Below is a small trained network, with its code and all its weights. Each question gives an input and a class and asks what happens when units are switched off, that is, made to give their printed mean instead of their output.

import numpy as np


def w(rows, s, z=0):
    codes = np.array(rows[::2]) - 128.0
    scale = np.full(codes.shape[1], s)
    scale[-1] = z or s
    return codes * scale


def norm(h):
    return h / np.sqrt((h * h).mean(-1, keepdims=True) + 1e-5)


def f(y):
    return np.maximum(y, 0)


def log_softmax(a):
    a = a - a.max(-1, keepdims=True)
    return a - np.log(np.exp(a).sum(-1, keepdims=True))


def net(x, mask):
    res = np.array(x, float).reshape(1, 4) / 4 @ E
    u = 0
    for l in range(2):
        y = f(norm(res) @ A[l][:, :-1].T + A[l][:, -1])
        res = res + np.where(mask[u : u + 11], y, B[l][:, -1]) @ B[l][:, :-1]
        u += 11
    return log_softmax(norm(res)[-1] @ U[:, :-1].T + U[:, -1])


A, B = {}, {}
E = w([
[139,133,51,1,163,106,117],'x0',
[154,67,83,133,159,231,139],'x1',
[129,129,125,130,132,126,127],'x2',
[164,223,119,149,81,179,51],'x3',
],0.00075)
A[0] = w([
[97,49,127,104,142,67,226,168],'0.n0',
[72,172,191,172,103,50,126,188],'0.n1',
[137,179,117,108,128,108,113,248],'0.n2',
[55,54,173,154,214,85,250,178],'0.n3',
[134,171,67,31,162,78,114,110],'0.n4',
[152,52,79,129,126,219,112,100],'0.n5',
[191,169,127,153,79,156,55,106],'0.n6',
[188,80,101,166,155,225,157,95],'0.n7',
[98,206,157,144,112,118,82,94],'0.n8',
[148,118,56,41,126,89,142,98],'0.n9',
[130,122,46,8,156,124,79,72],'0.n10',
],0.0023,0.0016)
B[0] = w([
[116,136,232,250,189,185,134,229],'0.n0',
[194,168,139,85,191,111,184,219],'0.n1',
[85,99,90,141,78,90,96,209],'0.n2',
[210,131,61,41,39,69,90,252],'0.n3',
[84,69,132,93,67,129,24,207],'0.n4',
[201,187,136,248,145,106,243,192],'0.n5',
[51,125,131,105,193,140,153,190],'0.n6',
[39,72,132,17,72,133,27,191],'0.n7',
[133,109,51,101,88,97,113,170],'0.n8',
[81,96,222,185,185,148,142,194],'0.n9',
[228,209,108,170,131,110,220,210],'0.n10',
],0.0023,0.0026)
A[1] = w([
[8,112,190,106,176,235,109,7],'1.n0',
[141,89,168,146,182,96,251,210],'1.n1',
[136,238,40,108,92,147,143,57],'1.n2',
[75,134,197,120,119,52,100,173],'1.n3',
[148,54,238,118,185,85,106,96],'1.n4',
[56,112,119,119,21,152,33,170],'1.n5',
[195,102,111,90,164,63,174,167],'1.n6',
[131,24,97,113,16,115,62,32],'1.n7',
[153,241,90,169,145,147,187,58],'1.n8',
[32,149,189,135,199,82,119,104],'1.n9',
[100,98,159,173,216,188,204,60],'1.n10',
],0.0026,0.0016)
B[1] = w([
[227,255,203,182,112,26,207,154],'1.n0',
[146,164,127,67,81,77,69,250],'1.n1',
[67,41,144,190,209,203,177,194],'1.n2',
[115,46,92,139,156,223,130,213],'1.n3',
[70,140,71,148,189,181,190,211],'1.n4',
[210,154,172,98,67,59,133,214],'1.n5',
[138,173,185,189,88,151,129,238],'1.n6',
[32,106,37,19,166,85,29,164],'1.n7',
[33,27,66,120,239,200,162,173],'1.n8',
[108,97,74,171,202,238,167,153],'1.n9',
[163,201,221,181,100,64,151,156],'1.n10',
],0.0031,0.0025)
U = w([
[253,239,251,246,12,13,243,176],'0',
[9,11,45,242,245,242,242,218],'1',
[76,9,10,3,10,10,4,6],'2',
],0.0051,0.0021)

Each question gives the input, the list of numbers given to net, and the class t.
The units are the neurons (one row each of A and B). Each row of codes is followed by its name. A weight is (code - 128) times the scale printed after its matrix; where a second scale follows, it is the last column's (A, B and U).
mask holds one flag per neuron, layer by layer. A switched-off neuron (its flag False) gives its mean, the last column of its row in B, instead of its output. The means were averaged over made-up inputs and are rounded, as every weight is.
A unit's drop is (log p(t) with every unit on - log p(t) with that unit switched off) / (log p(t) with every unit on - log p(t) with every unit switched off).
The circuit of an input: a set's keep is (log p(t) with only the set's units on - log p(t) with every unit switched off) / (log p(t) with every unit on - log p(t) with every unit switched off). Starting from the 12 units with the biggest drops (on a tie, the unit counted first), units are removed one at a time, each time the one whose removal leaves the highest keep (on an exact tie, the one counted first), for as long as the keep stays at least 0.8.
units of the circuit, in order: the units of the circuit, biggest drop first
most important unit: the unit with the biggest drop
k most important neurons: the k neurons with the biggest drops, biggest first
k most important neurons of layer l: the k neurons of layer l with the biggest drops, biggest first
drop of u: that unit's drop, to one decimal
input [7,1,5,-2], class 0: 2 most important neurons of layer 0 => [0.n10; 0.n7]
input [-2,4,-3,-3], class 2: 2 most important neurons => [0.n3; 0.n7]
input [-4,8,5,8], class 0: 2 most important neurons => [0.n7; 0.n3]
input [-7,4,-3,-8], class 2: units of the circuit, in order => [0.n3; 1.n7]
input [7,-7,-3,-6], class 1: most important unit => 0.n0
input [7,1,0,6], class 1: 2 most important neurons => [0.n10; 0.n7]
input [0,0,7,-4], class 0: 3 most important neurons of layer 1 => [1.n8; 1.n2; 1.n6]
input [-8,1,0,-8], class 2: 3 most important neurons of layer 1 => [1.n1; 1.n7; 1.n0]
input [-5,3,1,-7], class 2: 3 most important neurons => [0.n3; 1.n7; 0.n10]
input [0,4,-6,-4], class 2: 4 most important neurons => [0.n3; 0.n7; 0.n1; 0.n10]
input [8,-6,1,0], class 1: 4 most important neurons => [0.n3; 0.n9; 0.n7; 0.n10]
input [0,-7,8,4], class 1: 4 most important neurons => [0.n3; 0.n1; 0.n7; 1.n1]
input [-8,-7,-2,2], class 1: 2 most important neurons => [0.n3; 0.n1]
input [1,1,5,-5], class 0: 2 most important neurons => [0.n7; 0.n4]
input [5,-8,-3,6], class 2: most important unit => 0.n4
input [-8,8,7,6], class 0: 2 most important neurons => [0.n3; 0.n7]
input [7,2,-3,-1], class 0: 2 most important neurons of layer 0 => [0.n9; 0.n10]
input [4,0,-5,8], class 2: 2 most important neurons => [0.n5; 0.n4]
input [-4,-1,-1,-8], class 0: 3 most important neurons of layer 0 => [0.n4; 0.n0; 0.n7]
input [-5,6,6,3], class 0: most important unit => 0.n3
input [-2,3,8,-6], class 2: 3 most important neurons => [0.n3; 1.n7; 0.n10]
input [-6,8,-6,-8], class 2: 3 most important neurons => [0.n3; 0.n7; 1.n7]
input [8,5,1,0], class 0: 3 most important neurons => [0.n9; 0.n3; 1.n10]
input [-5,8,-8,-1], class 2: 2 most important neurons of layer 0 => [0.n7; 0.n0]
input [7,7,-8,0], class 0: 2 most important neurons of layer 0 => [0.n9; 0.n3]
input [-6,3,-7,-3], class 2: drop of 0.n3 => 0.8
input [3,2,-3,5], class 1: most important unit => 0.n10
